Here is a tiny trained network, its code and every weight. The questions are about switching its units off for an input and a target symbol, where a switched-off unit gives its printed mean instead of its output.

import numpy as np


def w(rows, s, z=0):
    codes = np.array(rows[::2]) - 128.0
    scale = np.full(codes.shape[1], s)
    scale[-1] = z or s
    return codes * scale


def f(y):
    return y / 2 * (1 + np.tanh(0.7978845608 * (y + 0.044715 * y**3)))


def softmax(a):
    e = np.exp(a - a.max(-1, keepdims=True))
    return e / e.sum(-1, keepdims=True)


def log_softmax(a):
    a = a - a.max(-1, keepdims=True)
    return a - np.log(np.exp(a).sum(-1, keepdims=True))


def net(x, mask):
    ids = ['ΓΠΨβδεηθμστφ'.index(c) for c in x.split()]
    T = len(ids)
    res = E[ids] + P[:T]
    r = res
    for j in range(2):
        rows = slice(2 * j, 2 * j + 2)
        q, k, v = (r @ M[0][rows].T for M in (Q, K, V))
        z = softmax(np.where(np.tri(T) > 0, q @ k.T / 2**0.5, -1e9)) @ v
        o = O[0][rows]
        res = res + np.where(mask[j], z, o[:, -1]) @ o[:, :-1]
    y = f(res @ A[0][:, :-1].T + A[0][:, -1])
    res = res + np.where(mask[2:26], y, B[0][:, -1]) @ B[0][:, :-1]
    return log_softmax(res[-1] @ U[:, :-1].T + U[:, -1])


Q, K, V, O, A, B = {}, {}, {}, {}, {}, {}
E = w([
[106,181,117,143,86,163,140,72,63,130,145,114],'Γ',
[145,146,119,135,83,189,146,53,80,68,53,119],'Π',
[124,177,121,185,28,116,104,50,114,129,120,110],'Ψ',
[75,126,94,135,124,120,119,110,43,213,172,181],'β',
[54,75,87,189,81,61,107,124,93,93,66,204],'δ',
[177,91,172,95,153,183,70,38,107,74,117,46],'ε',
[147,86,124,91,151,92,137,116,158,51,77,143],'η',
[153,156,133,149,104,33,87,95,200,189,227,112],'θ',
[177,81,126,176,127,47,48,70,224,95,83,107],'μ',
[134,15,122,76,236,84,63,134,137,179,161,168],'σ',
[125,176,174,88,229,149,106,62,152,141,235,53],'τ',
[6,175,154,125,208,108,176,112,117,32,116,128],'φ',
],0.011)
P = w([
[169,114,49,137,127,170,195,208,103,135,162,43],'0',
[160,154,119,64,106,53,153,62,27,153,128,163],'1',
[109,103,66,156,101,144,201,93,178,150,158,112],'2',
[151,238,117,54,121,79,6,144,78,83,126,181],'3',
[87,79,65,151,141,167,102,81,181,73,193,136],'4',
[100,204,236,86,151,10,121,107,127,168,35,103],'5',
[42,85,103,158,152,123,132,43,229,106,200,147],'6',
[106,186,208,48,109,76,22,115,125,147,120,205],'7',
],0.013)
Q[0] = w([
[149,49,109,231,127,184,242,169,166,176,138,68],'H1',
[95,203,254,131,153,110,82,227,115,190,18,96],'H1',
[115,31,41,212,136,173,235,60,159,123,177,85],'H2',
[107,100,148,110,159,25,159,49,73,152,100,76],'H2',
],0.01)
K[0] = w([
[226,162,9,143,59,184,139,163,61,102,144,136],'H1',
[74,154,145,67,119,149,31,37,181,66,176,255],'H1',
[219,128,15,188,92,155,126,217,25,115,141,71],'H2',
[105,169,97,112,185,143,30,175,172,38,178,142],'H2',
],0.0087)
V[0] = w([
[67,149,131,87,206,169,175,159,80,138,154,140],'H1',
[120,154,130,151,126,92,87,126,131,249,226,107],'H1',
[114,195,159,169,75,194,134,73,93,113,127,102],'H2',
[83,163,82,188,51,99,166,163,110,165,124,206],'H2',
],0.011)
O[0] = w([
[64,255,134,102,191,165,19,217,216,148,46,166,218],'H1',
[161,160,117,200,211,50,168,160,65,204,76,55,254],'H1',
[106,145,251,204,150,184,207,105,67,86,105,250,117],'H2',
[86,77,231,128,112,121,152,133,140,236,82,79,93],'H2',
],0.0097,0.0031)
A[0] = w([
[129,228,176,55,150,113,72,142,103,151,69,172,121],'N1',
[115,134,177,171,123,231,118,207,208,157,74,156,53],'N2',
[136,143,108,200,139,79,119,105,160,85,90,167,148],'N3',
[145,117,254,142,92,105,138,134,59,170,96,146,124],'N4',
[157,202,81,41,138,48,101,101,85,114,98,158,159],'N5',
[218,161,209,157,169,79,127,130,96,139,84,176,10],'N6',
[131,70,143,177,128,166,202,125,156,108,221,129,60],'N7',
[176,77,86,142,134,79,127,95,76,124,143,71,35],'N8',
[195,158,103,111,102,64,121,68,55,86,140,166,161],'N9',
[120,205,60,192,154,98,159,85,152,111,145,176,132],'N10',
[103,139,114,208,198,216,139,147,156,119,123,166,169],'N11',
[138,166,103,88,167,101,95,152,140,86,113,128,141],'N12',
[164,94,248,97,69,102,168,124,89,98,194,178,106],'N13',
[107,158,65,148,153,164,138,224,225,132,119,85,87],'N14',
[108,140,165,130,160,95,106,119,171,201,94,79,173],'N15',
[102,79,111,62,55,138,123,102,113,112,199,137,187],'N16',
[144,167,97,221,199,112,145,133,143,102,177,98,104],'N17',
[135,124,125,71,148,147,65,95,206,123,142,150,187],'N18',
[142,87,92,161,103,182,149,162,189,67,211,147,83],'N19',
[136,112,117,214,173,127,130,96,135,137,152,123,95],'N20',
[172,158,137,134,161,68,93,158,177,122,138,108,122],'N21',
[170,124,195,183,156,93,152,94,41,132,132,177,255],'N22',
[130,84,85,200,120,148,147,165,165,168,127,46,118],'N23',
[119,158,100,124,109,152,130,117,83,211,139,161,153],'N24',
],0.0076,0.006)
B[0] = w([
[152,57,41,119,96,119,181,64,137,114,62,164,244],'N1',
[80,132,167,100,173,102,134,77,106,186,231,129,172],'N2',
[142,145,117,98,158,137,120,145,76,152,147,118,176],'N3',
[148,111,128,130,161,157,97,109,210,201,119,115,193],'N4',
[151,133,205,202,113,163,119,194,151,96,143,122,253],'N5',
[2,168,101,122,121,205,173,152,202,133,172,139,168],'N6',
[186,77,103,144,91,198,118,193,129,177,103,181,156],'N7',
[159,187,125,84,80,73,188,118,117,149,159,162,180],'N8',
[43,65,144,80,184,175,133,128,142,176,148,74,222],'N9',
[159,103,132,81,132,152,101,168,90,120,140,105,202],'N10',
[162,154,149,158,64,53,145,170,120,193,140,76,190],'N11',
[118,138,123,132,98,167,123,151,106,191,146,105,206],'N12',
[88,105,82,116,41,125,96,78,39,135,84,138,177],'N13',
[139,96,135,162,107,110,62,24,147,106,157,143,189],'N14',
[181,135,140,115,126,137,122,156,86,65,95,152,219],'N15',
[143,143,143,131,150,60,133,157,217,80,50,116,197],'N16',
[93,65,126,76,125,129,140,126,109,129,107,107,186],'N17',
[103,157,134,177,83,120,165,152,80,111,125,126,203],'N18',
[122,167,107,121,206,150,147,107,106,204,66,154,159],'N19',
[108,89,125,129,76,131,176,156,153,121,94,93,150],'N20',
[129,130,100,97,92,172,153,120,107,155,112,166,186],'N21',
[154,172,96,187,189,100,102,105,127,71,183,139,230],'N22',
[77,90,179,117,142,160,90,99,135,60,153,190,173],'N23',
[150,103,154,92,123,119,122,118,163,66,108,105,161],'N24',
],0.0078,0.014)
U = w([
[163,128,137,148,158,131,37,102,112,18,196,165,123],'Γ',
[203,171,106,133,53,74,99,194,106,202,60,44,105],'Π',
[122,86,47,51,126,160,181,71,190,147,123,140,47],'Ψ',
[180,208,25,183,187,78,114,116,231,76,78,131,168],'β',
[152,194,146,110,56,127,191,140,87,95,68,225,174],'δ',
[60,64,225,140,69,143,140,212,217,99,122,56,199],'ε',
[157,66,95,252,102,145,173,126,152,115,137,118,79],'η',
[155,220,217,178,167,65,150,181,156,163,184,103,253],'θ',
[142,138,79,126,104,25,164,86,71,55,132,100,93],'μ',
[32,152,72,103,109,145,121,64,148,210,168,112,20],'σ',
[74,118,94,87,175,200,150,194,122,181,111,111,137],'τ',
[139,114,171,59,178,88,39,69,96,204,8,101,131],'φ',
],0.0044,0.0036)

Each question gives the input, a string of symbols that net reads in full, and the target symbol t.
The units are the heads (2 rows each of Q, K, V and O) and the neurons (one row each of A and B). Each row of codes is followed by its name. A weight is (code - 128) times the scale printed after its matrix; where a second scale follows, it is the last column's (O, A, B and U).
mask holds one flag per unit, heads first, then neurons. A switched-off unit (its flag False) gives its mean, the last column of its rows in O or B, instead of its output. The means were averaged over made-up inputs and are rounded, as every weight is.
A unit's drop is (log p(t) with every unit on - log p(t) with that unit switched off) / (log p(t) with every unit on - log p(t) with every unit switched off).
The circuit of an input: a set's keep is (log p(t) with only the set's units on - log p(t) with every unit switched off) / (log p(t) with every unit on - log p(t) with every unit switched off). Starting from the 12 units with the biggest drops (on a tie, the unit counted first), units are removed one at a time, each time the one whose removal leaves the highest keep (on an exact tie, the one counted first), for as long as the keep stays at least 0.8.
circuit, biggest first: the units of the circuit, biggest drop first
top k neurons: the k neurons with the biggest drops, biggest first
heads that matter: for each layer, one digit per head in row order, 1 if its drop is at least 0.15 and else 0, layers parted by /
input η Γ Π τ μ τ τ, target β: circuit, biggest first -> [H1; N16; H2; N9]
input Π Γ ε μ, target μ: circuit, biggest first -> [H1]
input β Γ ε Π, target Γ: circuit, biggest first -> [H2; H1; N22]
input Ψ ε Π δ θ Γ, target θ: circuit, biggest first -> [H1; N1; N22]
input δ μ Π Γ, target μ: top 2 neurons -> [N8; N13]
input σ β Ψ φ Γ φ, target δ: circuit, biggest first -> [H1; N1; N9; N18]
input δ Ψ φ, target ε: circuit, biggest first -> [H2; H1]
input β μ Ψ δ η, target φ: circuit, biggest first -> [H1; H2; N5]
input η Γ σ θ Γ η φ, target β: top 3 neurons -> [N16; N19; N9]
input η τ Ψ σ Π φ, target δ: heads that matter -> 10
input δ Ψ δ Ψ Ψ τ, target τ: heads that matter -> 01
input η β σ δ, target Π: circuit, biggest first -> [H2; N12]
input η η Ψ β Γ Π μ, target β: circuit, biggest first -> [H1; N16; H2; N19]
input ε Γ β Γ δ ε, target Γ: circuit, biggest first -> [H2; H1]
input σ δ σ Γ η Ψ, target ε: top 2 neurons -> [N9; N22]
input Ψ Γ θ μ θ σ μ, target η: circuit, biggest first -> [H1; H2; N7]
input β β σ δ β δ, target φ: circuit, biggest first -> [H2; N4]
input τ Γ β, target Π: heads that matter -> 11
input ε τ θ, target τ: heads that matter -> 01
input θ Γ Π ε δ, target μ: heads that matter -> 10
input ε Γ σ μ μ φ η, target τ: top 2 neurons -> [N19; N9]
input Γ β Γ η Ψ, target θ: top neuron -> [N11]
input δ ε τ τ ε β, target τ: top 2 neurons -> [N6; N9]
input η η θ δ, target θ: heads that matter -> 10
input δ Γ τ δ Γ, target ε: heads that matter -> 11
input σ η δ, target Γ: top neuron -> [N14]
input β η Π ε Γ φ β β, target δ: heads that matter -> 10
